Here is a tiny trained network, its code and every weight. The questions are about switching its units off for an input and a class, where a switched-off unit gives its printed mean instead of its output.

import numpy as np


def w(rows, s, z=0):
    codes = np.array(rows[::2]) - 128.0
    scale = np.full(codes.shape[1], s)
    scale[-1] = z or s
    return codes * scale


def f(y):
    return np.maximum(y, 0)


def log_softmax(a):
    a = a - a.max(-1, keepdims=True)
    return a - np.log(np.exp(a).sum(-1, keepdims=True))


def net(x, mask):
    res = np.array(x, float).reshape(1, 6) / 4 @ E
    y = f(res @ A[0][:, :-1].T + A[0][:, -1])
    res = res + np.where(mask, y, B[0][:, -1]) @ B[0][:, :-1]
    return log_softmax(res[-1] @ U[:, :-1].T + U[:, -1])


A, B = {}, {}
E = w([
[124,94,90,175,98,158,124,118,155,143,128,130],'x0',
[74,141,161,102,101,197,93,1,58,85,135,72],'x1',
[42,64,195,104,124,108,146,94,189,171,189,177],'x2',
[133,119,132,140,131,120,119,124,133,135,123,121],'x3',
[176,137,94,60,191,189,148,54,173,190,95,150],'x4',
[137,147,131,149,113,144,96,125,161,131,134,148],'x5',
],0.011)
A[0] = w([
[146,145,105,95,208,172,124,96,121,234,66,197,22],'n0',
[38,84,155,120,108,92,144,116,141,181,199,193,103],'n1',
[187,188,57,156,125,137,113,156,88,72,91,72,109],'n2',
[181,150,89,144,114,119,112,139,105,116,127,90,107],'n3',
[68,154,161,198,47,73,117,187,94,76,138,101,39],'n4',
[178,105,84,139,174,48,158,254,161,164,120,235,3],'n5',
[182,159,78,132,108,132,103,171,89,117,60,105,115],'n6',
[62,157,142,120,100,179,68,65,53,112,128,95,32],'n7',
[128,101,184,159,54,94,99,200,81,111,166,130,21],'n8',
[58,64,169,100,147,107,126,130,156,137,161,204,106],'n9',
],0.0079,0.0023)
B[0] = w([
[158,181,98,152,149,176,163,125,134,170,68,131,211],'n0',
[148,132,209,76,87,122,126,174,165,133,157,103,223],'n1',
[153,92,135,93,85,82,140,212,168,114,173,101,232],'n2',
[167,132,166,97,77,103,139,163,139,122,130,109,181],'n3',
[124,182,85,235,184,156,199,124,111,178,42,154,231],'n4',
[2,88,123,129,118,144,55,39,42,77,147,194,249],'n5',
[135,112,157,75,119,92,131,195,170,156,207,130,208],'n6',
[72,103,85,143,116,135,93,111,66,116,162,146,237],'n7',
[111,182,93,146,147,159,178,133,167,168,92,162,204],'n8',
[185,131,168,112,101,91,136,215,185,129,154,120,212],'n9',
],0.0095,0.012)
U = w([
[152,97,168,103,57,45,107,211,178,122,206,98,34],'0',
[31,85,106,146,101,113,1,66,29,57,159,149,251],'1',
[145,172,77,170,222,137,204,131,152,197,19,156,78],'2',
],0.0082,0.0016)

Each question gives the input, the list of numbers given to net, and the class t.
The units are the neurons (one row each of A and B). Each row of codes is followed by its name. A weight is (code - 128) times the scale printed after its matrix; where a second scale follows, it is the last column's (A, B and U).
mask holds one flag per neuron, in row order. A switched-off neuron (its flag False) gives its mean, the last column of its row in B, instead of its output. The means were averaged over made-up inputs and are rounded, as every weight is.
A unit's drop is (log p(t) with every unit on - log p(t) with that unit switched off) / (log p(t) with every unit on - log p(t) with every unit switched off).
unit that matters most: the unit with the biggest drop
k most important neurons: the k neurons with the biggest drops, biggest first
drop of u: that unit's drop, to one decimal
input [1,-4,1,0,-6,-7], class 2: 3 most important neurons -> n4, n8, n7
input [-1,1,-4,-2,2,2], class 0: 2 most important neurons -> n4, n5
input [-5,3,8,-7,8,-1], class 0: 2 most important neurons -> n4, n1
input [8,3,-7,-2,-7,0], class 0: unit that matters most -> n2
input [2,-3,5,-7,-6,2], class 2: 2 most important neurons -> n4, n8
input [7,-4,2,5,-4,3], class 1: 2 most important neurons -> n5, n0
input [6,6,7,-8,7,-2], class 0: 3 most important neurons -> n4, n5, n1
input [4,4,0,-8,-6,-8], class 2: 3 most important neurons -> n4, n5, n8
input [6,5,5,5,1,5], class 0: 2 most important neurons -> n5, n1
input [-5,6,6,2,2,2], class 0: 4 most important neurons -> n5, n9, n1, n4
input [7,-3,-1,-7,-4,8], class 2: 2 most important neurons -> n4, n7
input [-5,-3,-3,0,-5,-1], class 2: 2 most important neurons -> n4, n8
input [0,-8,-6,-6,3,4], class 1: drop of n5 -> 1.6
input [8,4,-5,-7,5,-4], class 0: drop of n2 -> 0.4
input [8,-6,-4,-3,0,-1], class 1: drop of n5 -> 1.5
